Below are the code and all the weights of a small trained network. Each question names an input and a target symbol and asks about switching units off, where a switched-off unit gives its printed mean instead of its output.

import numpy as np


def w(rows, s, z=0):
    codes = np.array(rows[::2]) - 128.0
    scale = np.full(codes.shape[1], s)
    scale[-1] = z or s
    return codes * scale


def norm(h):
    return h / np.sqrt((h * h).mean(-1, keepdims=True) + 1e-5)


def f(y):
    return y / 2 * (1 + np.tanh(0.7978845608 * (y + 0.044715 * y**3)))


def softmax(a):
    e = np.exp(a - a.max(-1, keepdims=True))
    return e / e.sum(-1, keepdims=True)


def log_softmax(a):
    a = a - a.max(-1, keepdims=True)
    return a - np.log(np.exp(a).sum(-1, keepdims=True))


def net(x, mask):
    ids = ['Ωαβζημτφψ'.index(c) for c in x.split()]
    T = len(ids)
    res = E[ids] + P[:T]
    r = norm(res)
    for j in range(2):
        rows = slice(4 * j, 4 * j + 4)
        q, k, v = (r @ M[0][rows].T for M in (Q, K, V))
        z = softmax(np.where(np.tri(T) > 0, q @ k.T / 4**0.5, -1e9)) @ v
        o = O[0][rows]
        res = res + np.where(mask[j], z, o[:, -1]) @ o[:, :-1]
    y = f(norm(res) @ A[0][:, :-1].T + A[0][:, -1])
    res = res + np.where(mask[2:10], y, B[0][:, -1]) @ B[0][:, :-1]
    return log_softmax(norm(res)[-1] @ U[:, :-1].T + U[:, -1])


Q, K, V, O, A, B = {}, {}, {}, {}, {}, {}
E = w([
[142,157,148],'Ω',
[93,174,113],'α',
[113,157,110],'β',
[164,152,141],'ζ',
[198,83,135],'η',
[135,151,101],'μ',
[144,169,152],'τ',
[83,160,134],'φ',
[166,255,154],'ψ',
],0.023)
P = w([
[147,162,93],'0',
[124,187,11],'1',
[153,114,230],'2',
[120,133,149],'3',
[79,129,79],'4',
[160,110,215],'5',
[122,127,126],'6',
[121,129,121],'7',
[122,129,126],'8',
[116,124,139],'9',
[148,114,189],'10',
],0.012)
Q[0] = w([
[142,247,150],'h0',
[191,222,101],'h0',
[201,190,110],'h0',
[101,82,121],'h0',
[140,8,145],'h1',
[120,248,113],'h1',
[157,119,154],'h1',
[116,192,116],'h1',
],0.012)
K[0] = w([
[214,126,118],'h0',
[239,174,198],'h0',
[173,172,139],'h0',
[112,118,152],'h0',
[99,16,168],'h1',
[159,254,76],'h1',
[112,122,84],'h1',
[140,171,122],'h1',
],0.0085)
V[0] = w([
[255,70,137],'h0',
[100,122,114],'h0',
[169,99,138],'h0',
[151,156,132],'h0',
[90,184,162],'h1',
[58,111,50],'h1',
[210,63,119],'h1',
[125,102,94],'h1',
],0.017)
O[0] = w([
[1,133,50,251],'h0',
[153,128,126,45],'h0',
[89,147,101,144],'h0',
[106,101,137,254],'h0',
[131,214,186,227],'h1',
[133,36,207,51],'h1',
[119,47,3,36],'h1',
[127,65,119,71],'h1',
],0.015,0.0055)
A[0] = w([
[88,123,131,118],'n0',
[249,113,117,249],'n1',
[131,94,107,200],'n2',
[103,115,158,38],'n3',
[118,104,203,178],'n4',
[132,120,142,89],'n5',
[124,71,101,121],'n6',
[157,8,105,130],'n7',
],0.019,0.0011)
B[0] = w([
[139,98,151,218],'n0',
[95,77,128,226],'n1',
[143,132,155,131],'n2',
[87,120,149,157],'n3',
[71,112,107,250],'n4',
[116,135,120,110],'n5',
[158,135,143,167],'n6',
[253,84,149,237],'n7',
],0.027,0.0028)
U = w([
[104,121,35,125],'Ω',
[134,143,68,226],'α',
[107,57,146,84],'β',
[194,204,57,23],'ζ',
[120,75,162,148],'η',
[208,229,72,116],'μ',
[185,155,138,4],'τ',
[147,152,2,210],'φ',
[57,44,51,204],'ψ',
],0.0096,0.0039)

Each question gives the input, a string of symbols that net reads in full, and the target symbol t.
The units are the heads (4 rows each of Q, K, V and O) and the neurons (one row each of A and B). Each row of codes is followed by its name. A weight is (code - 128) times the scale printed after its matrix; where a second scale follows, it is the last column's (O, A, B and U).
mask holds one flag per unit, heads first, then neurons. A switched-off unit (its flag False) gives its mean, the last column of its rows in O or B, instead of its output. The means were averaged over made-up inputs and are rounded, as every weight is.
A unit's drop is (log p(t) with every unit on - log p(t) with that unit switched off) / (log p(t) with every unit on - log p(t) with every unit switched off).
The circuit of an input: a set's keep is (log p(t) with only the set's units on - log p(t) with every unit switched off) / (log p(t) with every unit on - log p(t) with every unit switched off). Starting from all 10 units, units are removed one at a time, each time the one whose removal leaves the highest keep (on an exact tie, the one counted first), for as long as the keep stays at least 0.8.
circuit, biggest first: the units of the circuit, biggest drop first
most important unit: the unit with the biggest drop
top k neurons: the k neurons with the biggest drops, biggest first
which heads matter: for each layer, one digit per head in row order, 1 if its drop is at least 0.15 and else 0, layers parted by /
drop of u: that unit's drop, to one decimal
input μ ζ τ μ β α μ ζ, target ψ: which heads matter : 01
input η τ τ η β μ, target ψ: most important unit : h0
input ψ τ τ ψ μ, target μ: which heads matter : 10
input β α φ μ, target η: circuit, biggest first : (h0; n1)
input μ μ β, target ψ: circuit, biggest first : (h1; n4)
input μ β μ Ω, target ψ: which heads matter : 01
input η μ β, target ψ: which heads matter : 01
input μ μ α μ φ, target η: which heads matter : 10
input β ψ φ μ β, target η: top 2 neurons : (n1; n4)
input μ φ μ μ, target ψ: drop of h1 : 0.8
input μ α β β, target η: drop of h1 : 0.1
input ζ τ η η, target φ: drop of h1 : 0.4
